Below is a small trained network, with its code and all its weights. Each question gives an input and a class and asks what happens when units are switched off, that is, made to give their printed mean instead of their output.

import numpy as np


def w(rows, s, z=0):
    codes = np.array(rows[::2]) - 128.0
    scale = np.full(codes.shape[1], s)
    scale[-1] = z or s
    return codes * scale


def norm(h):
    return h / np.sqrt((h * h).mean(-1, keepdims=True) + 1e-5)


def f(y):
    return y / 2 * (1 + np.tanh(0.7978845608 * (y + 0.044715 * y**3)))


def log_softmax(a):
    a = a - a.max(-1, keepdims=True)
    return a - np.log(np.exp(a).sum(-1, keepdims=True))


def net(x, mask):
    res = np.array(x, float).reshape(1, 6) / 4 @ E
    u = 0
    for l in range(2):
        y = f(norm(res) @ A[l][:, :-1].T + A[l][:, -1])
        res = res + np.where(mask[u : u + 8], y, B[l][:, -1]) @ B[l][:, :-1]
        u += 8
    return log_softmax(norm(res)[-1] @ U[:, :-1].T + U[:, -1])


A, B = {}, {}
E = w([
[70,121,70,125,158,182,94,151,209,184],'x0',
[183,93,166,206,86,151,143,157,208,82],'x1',
[167,105,128,135,145,139,206,213,100,111],'x2',
[116,34,255,93,117,116,132,168,80,111],'x3',
[127,191,99,127,36,120,38,92,58,111],'x4',
[115,81,147,171,132,128,133,154,123,102],'x5',
],0.009)
A[0] = w([
[43,66,156,91,234,130,158,135,163,197,1],'0.n0',
[114,107,129,123,113,184,122,184,251,157,3],'0.n1',
[79,80,108,146,114,135,117,222,127,149,74],'0.n2',
[128,127,122,147,129,145,166,155,150,124,98],'0.n3',
[132,136,204,103,115,150,153,144,25,117,92],'0.n4',
[138,130,111,129,158,152,214,198,197,143,35],'0.n5',
[153,63,189,135,119,119,168,167,138,110,81],'0.n6',
[112,111,136,102,143,148,153,138,138,154,63],'0.n7',
],0.012,0.0041)
B[0] = w([
[81,152,153,29,159,156,125,141,147,45,253],'0.n0',
[79,85,112,197,121,32,43,153,172,177,214],'0.n1',
[121,123,83,173,151,180,87,160,70,85,185],'0.n2',
[168,84,136,137,138,112,104,135,125,157,164],'0.n3',
[113,86,115,118,73,115,109,144,103,139,248],'0.n4',
[248,106,70,60,125,129,141,161,135,161,241],'0.n5',
[142,133,152,153,87,171,152,69,156,83,251],'0.n6',
[101,111,122,142,198,51,171,136,101,107,148],'0.n7',
],0.015,0.008)
A[1] = w([
[234,124,114,146,201,117,188,187,173,137,8],'1.n0',
[61,141,175,73,212,182,112,120,140,145,106],'1.n1',
[154,122,243,194,122,135,202,113,124,115,16],'1.n2',
[117,254,86,168,125,156,134,48,152,170,40],'1.n3',
[58,121,185,93,232,147,175,163,155,115,63],'1.n4',
[112,112,176,184,139,117,104,190,101,118,158],'1.n5',
[114,154,176,121,124,78,147,109,29,185,5],'1.n6',
[140,146,177,196,179,126,129,183,171,123,197],'1.n7',
],0.016,0.0024)
B[1] = w([
[177,103,54,34,162,229,127,67,86,219,254],'1.n0',
[141,94,163,143,137,105,121,137,137,30,219],'1.n1',
[158,138,170,198,152,143,195,175,203,129,188],'1.n2',
[89,196,70,154,116,121,193,43,125,107,229],'1.n3',
[120,162,116,122,151,80,70,134,127,3,224],'1.n4',
[113,167,155,132,188,134,184,109,111,170,166],'1.n5',
[154,135,176,64,87,86,95,186,131,173,189],'1.n6',
[126,126,109,87,130,69,94,123,142,166,159],'1.n7',
],0.019,0.009)
U = w([
[73,232,83,155,80,123,172,28,126,125,167],'0',
[156,114,215,206,98,186,209,138,177,118,199],'1',
[192,78,73,64,170,206,117,118,146,192,189],'2',
[112,153,191,60,32,87,103,152,74,173,142],'3',
[71,124,154,184,136,222,127,139,34,145,5],'4',
[99,123,142,73,160,110,86,133,144,5,201],'5',
[58,124,121,201,146,82,58,125,182,200,75],'6',
],0.015,0.0026)

Each question gives the input, the list of numbers given to net, and the class t.
The units are the neurons (one row each of A and B). Each row of codes is followed by its name. A weight is (code - 128) times the scale printed after its matrix; where a second scale follows, it is the last column's (A, B and U).
mask holds one flag per neuron, layer by layer. A switched-off neuron (its flag False) gives its mean, the last column of its row in B, instead of its output. The means were averaged over made-up inputs and are rounded, as every weight is.
A unit's drop is (log p(t) with every unit on - log p(t) with that unit switched off) / (log p(t) with every unit on - log p(t) with every unit switched off).
The circuit of an input: a set's keep is (log p(t) with only the set's units on - log p(t) with every unit switched off) / (log p(t) with every unit on - log p(t) with every unit switched off). Starting from the 12 units with the biggest drops (on a tie, the unit counted first), units are removed one at a time, each time the one whose removal leaves the highest keep (on an exact tie, the one counted first), for as long as the keep stays at least 0.8.
units of the circuit, in order: the units of the circuit, biggest drop first
unit that matters most: the unit with the biggest drop
k most important neurons: the k neurons with the biggest drops, biggest first
top k neurons in layer l: the k neurons of layer l with the biggest drops, biggest first
drop when u is switched off: that unit's drop, to one decimal
input [4,-8,-1,-2,-7,1], class 5: top neuron in layer 0 : (0.n0)
input [-1,-5,-2,-1,0,-3], class 0: 2 most important neurons : (1.n3, 0.n0)
input [-4,-2,-1,7,-1,-3], class 1: units of the circuit, in order : (0.n6, 1.n2)
input [4,-3,-5,2,3,-5], class 0: 2 most important neurons : (1.n3, 0.n0)
input [-7,-2,1,-5,1,5], class 3: 2 most important neurons : (0.n6, 0.n5)
input [4,-5,5,2,-7,-1], class 5: 2 most important neurons : (0.n0, 1.n4)
input [-1,4,0,1,3,-8], class 0: 3 most important neurons : (0.n5, 0.n0, 0.n4)
input [1,-6,5,-3,-5,6], class 5: 3 most important neurons : (0.n0, 1.n4, 1.n1)
input [-7,5,-4,3,3,-3], class 1: 2 most important neurons : (1.n2, 0.n5)
input [5,7,3,0,8,-5], class 6: 3 most important neurons : (0.n1, 0.n6, 1.n0)
input [-3,3,8,3,-3,-2], class 2: 2 most important neurons : (0.n5, 1.n0)
input [-7,1,-2,-3,1,6], class 1: top 2 neurons in layer 1 : (1.n2, 1.n0)
input [-8,3,-2,7,0,-7], class 1: 2 most important neurons : (1.n2, 0.n6)
input [8,1,-3,-2,-2,-8], class 6: units of the circuit, in order : (0.n1)
input [0,-8,2,-4,4,2], class 0: 3 most important neurons : (1.n3, 0.n0, 0.n4)
input [8,-2,-2,1,2,-4], class 5: drop when 1.n0 is switched off : 0.0
input [-4,4,-7,2,1,-1], class 1: drop when 0.n0 is switched off : 0.1
input [-7,-2,3,8,7,-1], class 3: drop when 0.n4 is switched off : 0.3
input [0,-7,7,1,-4,-7], class 5: drop when 0.n0 is switched off : 2.5
input [4,5,2,8,3,6], class 1: unit that matters most : 0.n6
